[[ 74  62  60 124]
 [193 106 128 131]
 [186 193 205 134]] | 193

[[122 123 128 172 133 186]
 [ 98 134 166  92  43 162]
 [158 139 157 141 121 176]] | 141

[[ 88  88 126  57]
 [171 171 186 203]
 [184 184  89 182]] | 184

[[189 146 174  54  85 159 166]
 [ 73 129  82 163 159 139  93]
 [ 96 191 131  44 201 148 182]] | 201

[[153 174 181 119  85 205]
 [ 36  64 191  84 136  30]
 [138 175  49 148 175  61]] | 148

[[130 171 120 113 141 147]
 [ 92 147 117 110 133 142]
 [205 140 123 114 144 141]] | 114

[[ 56  73  81  66 180]
 [ 66  63 165 188 168]
 [221 150  58 116  87]] | 58

[[182 202 111  38 164]
 [128 128 207 130 154]
 [119 106 102 166 141]] | 102

[[139 124 132 138 124]
 [ 87 148 125 124 179]
 [144 119 177 124 204]] | 177
---
 34 152  41 195 137 183
132 104  94 127 117 172
 83  86  85 153 171 124
==> 117

141  50 165 157
 67 146  71  95
==> 71

 59 156  76  88
 49 150  65  86
 54 119  62  80
==> 65

160 112  53 107 112 114
162  64 109  34 149 166
 76 203 163 219 131 106
==> 149

131  36 140 126 140 124
116  58 135 119 119 126
123 125 133  39 127 121
==> 119

165 162 176  92
162 108  53 173
==> 53

184  64  60 125 157
131 195 134  97  35
126 173  74  83  35
==> 97
---
 96 146 137 187
 87 138 137 109
212  71 169 177
gives 109

202 103 135 151
196 127  89 137
184 137  77 131
gives 137

 60  88 131 151
166 197 153 134
208 220 122 189
gives 134

 63  78 119 181
 40  61 116 200
 85  95 122 163
gives 200

183  49  88  67
136  92 210 124
120 176  99 103
gives 124

127  92 223 126
154  74 159 128
156  82 170 136
gives 128

 74  49 155  63
119  41 212 173
124 192  46 109
gives 173

136 128 130  62
 57 105 138  81
122  58 172  39
gives 81
---
138 159  41 141  99 -> 41

 50 129  85 122 197
205  99  98  52  90
-> 98

202 124 178 190 193 -> 178

131 135 136 203  90
149 160 120 173  83
146 163 129 174  79
-> 129

 36  40  69  51 108 -> 69

 60 216  84  29 120
144 226  57 167  46
-> 57

105  69 220  55  94 -> 220

 98 107 122 200  92 -> 122

127  32 101  89  86 -> 101
---
118 157 182 133  68
186 163  94 119 174
116  89  98 141 214
out 119

138 173 176 150 180 114
 77  31  62  65  60 110
out 60

102 183 136 198 151
111 199 144 126 166
out 126

108  53  49  48 104 102
 66 206  53  72 149  82
114 185 100 131 173  88
out 149

173 120 212 107
143  91 161 136
186 169 172  71
out 161

122 105 112 175  89
178 148  55 102 179
154 187 185 116 143
out 102
---
 69  55 107  99  68  59  94 yields 69

152 171  59 123 158 179 129
138 193  87 115 116 179  76
159 165  57 124 166 173 148
yields 152

178 147  79 172 125
181 159 135 181 107
208 192 217 183  96
yields 178

215  94 134 102 145 yields 215

181 190 175  59 187 213 yields 181

160  33 212  66 158 yields 160

223  48  82  29 181 yields 223
---
[[ 42 104 104 210]
 [130 119 166 114]
 [166  81 166  84]]: 81

[[171 123  67  74  81]
 [ 93 143 125  57 193]
 [ 78 139 163  83 198]]: 67

[159  55 118 196]: 118

[219 123 108 155 138]: 123

[142  77 122 199 107]: 107

[203 103  66 189 157]: 103

[127  66  49 166 103  37 139]: 49

[[ 71 211 130  97 133 131 135]
 [173 162 119 131 119 126 118]]: 97
---
129 136 132 108 199 130
129 130 130 121 150 129
127 122 126 137 104 126
Answer: 129

139 153 138 130  39 126 158
133 126 120 128 171 144 104
124 178 151  86 142 163 104
Answer: 139

115 137 154 124 167
 53 173 102 156 178
160 114 169 109 160
Answer: 115

124 109 101  44 163 218
 86 158 137 133  53  91
 91 207 102  95  58 126
Answer: 124

 99 123 193 144 105 106
167  63 184 131 130 207
117 160 141 187 150  50
Answer: 99

 62  96  67 103
202 144 207 220
 94  68 112 196
Answer: 62

 53 105 127 172  99  98
140 161 185 139 129 206
 68 163  79 109 135  95
Answer: 53

106 173 149 187  96  55 188
208 131 106 123 127 122 123
161 180  93 143 165 148  94
Answer: 106

177  39  99 148 109 142 127
 43 200 181 167 106 130 111
 64 149 169 187  89 140 107
Answer: 177

 72 192 166  97 176
127 197 137 143  50
126 119 221 176 117
Answer: 72
---
190  55 171  76 193 yields 193, 190

 95 137  85  87
 94 156  59  94
112 180  51 129
yields 180, 156

135  48  86 156 137 yields 156, 137

 35 148  45 151  59
120 108 163 123 152
100 135  86 134  86
yields 163, 152

216 109 104 115 219 122 152 yields 219, 216

223 218 205  35 yields 223, 218

 52  82 168 187 159 yields 187, 168
---
 34 195 141 121 135 191
121 134 112 155 222 125
114 201  66 185 213  97
| 34

200 118  72 144 180
155  69 111 161 161
109 137 129 166 193
| 200

158  89 217  60 201
 38  72 224 152 158
170 148  69 140 209
| 158

189 215  83  81 130 135
 73  57 185  55 193  98
118  73 113 167 183  89
| 189

178 121 151  89  64 161
 87 156 167 113  96  86
 98 183 175 184  53  93
| 178

145 133  46 190  44  50 170
135  83  81 181  34  59 145
 90  44  54 138  88 203 158
| 145

 83 102  81 193 100 122
208  57  96 180 206 102
 77  59  81 207  65 212
| 83

129 148 100 146 114
136 124 130 146 201
154 147 125 136  67
| 129
---
105,137,167,126,55
117,132,147,128,92
136,125,115,129,154
result: 105

126,72,31,46,57,154,118 result: 57

51,132,49,201 result: 132

44,185,119,165 result: 165

59,139,180,41 result: 139

130,75,60,201,127,36,191 result: 75

206,151,125,142,92
216,194,132,163,39
192,192,142,137,68
result: 92
---
Q:
126 125 173 168  51 120
148 139 158 179  74 157
A: 179, 51

Q: 110  97 120 223 167
A: 223, 97

Q:
135 124 168 116 140 108 144
117 111 135 135 127  43 155
104 115 157 160  87 156 132
A: 168, 43

Q: 106 165 142 154 207  29
A: 207, 29

Q:
139  87 132 187  98
115 101  70  53 108
A: 187, 53

Q:  40 121 100 167
A: 167, 40

Q:  57 112 155 100
A: 155, 57

Q: 188 161 198  97 124 157  60
A: 198, 60
---
165  58 112 137 117 162 169 --> 165, 169

 35 147  44  43 126 --> 35, 126

120  48 179 141 --> 120, 141

 98  98 126 218 173 191
172 209 184 109  80 154
--> 98, 154

183 124 191  48  99 123 --> 183, 123

120  56 157 145 145 144 146
136 131  92 148 107 150  83
134 135 107 109 130 140 155
--> 120, 155

151 124 158  83
207 141 148 140
--> 151, 140
---
124  64 105 134 112  94
137  86  87 134  77 128
 77  99 108 195  47  90
--> 137

180 168 168 145 147 169 149
128  91  63  86 209 141 129
--> 128

198 136 136  67 109
168 127 122 121 138
204 157 135 168 147
--> 168

155 225 183 114 181
150 123  85 192 122
--> 150

 68 218  77 218
 71 223 101  68
227  69 174  99
--> 71

107 157  93  51
133 128 174 100
115 127 137 163
--> 133

178 126 163 138  55 136
 75 133 119  92  55 138
121 174  35 110  55  91
--> 75

126  78 155 114  50
 99 156 124  87 120
 92 140 110  84 160
--> 99

186 171 157 228
185 169 170 190
173 149 181 147
--> 185
---
[[117  96 134 133 157]
 [107 149 122  84  44]]	84

[104  61  84  82 207 203]	82

[[ 60 182  44  87 151]
 [121  91 106 141 129]]	60

[[178 112 141 140 120  98 157]
 [ 58 109 117 106 137 148 133]
 [191 130 141 146 120 103 140]]	98

[ 36  57  97 187 139 206]	57

[[ 75 121 165 175 118 115]
 [164  43 198  94 208  59]]	59

[129  49 182 191 138]	129
---
Q:  83  76 195  43
A: 195
Q: 201 113  34 166 195 205 181
A: 34
Q:  30 196  99  48  73
A: 99
Q: 211 129 147 165 141
A: 147
Q: 200 111 196 165
A: 196
Q:  46 185 179 149 213
A: 179
Q: 152 199 100 117 132
A: 100
Q: 206 129 198 174 109 154
A: 198
Q: 221  68 169 111  74
A: 169
Q: 197  66 203  54
A: 203
---
[[169, 105, 140, 191, 185, 129, 205], [92, 159, 35, 40, 143, 72, 80], [187, 130, 116, 138, 128, 211, 103]] Answer: 80
[[183, 130, 211, 127, 106, 211], [155, 116, 58, 124, 101, 58]] Answer: 211
[[194, 179, 51, 175, 147, 117], [80, 100, 135, 178, 171, 173], [128, 128, 132, 134, 135, 138]] Answer: 173
[[91, 200, 111, 58, 171, 72], [116, 46, 112, 147, 143, 108], [96, 219, 130, 53, 135, 66]] Answer: 108
[[62, 177, 72, 117, 221, 169], [120, 176, 146, 91, 130, 108], [112, 179, 159, 81, 118, 104]] Answer: 108
[[59, 127, 97, 103], [199, 123, 114, 130], [176, 131, 136, 56]] Answer: 130
[[31, 88, 118, 28], [50, 138, 164, 97], [121, 91, 139, 71]] Answer: 97
[[95, 174, 155, 74], [90, 184, 128, 52]] Answer: 74
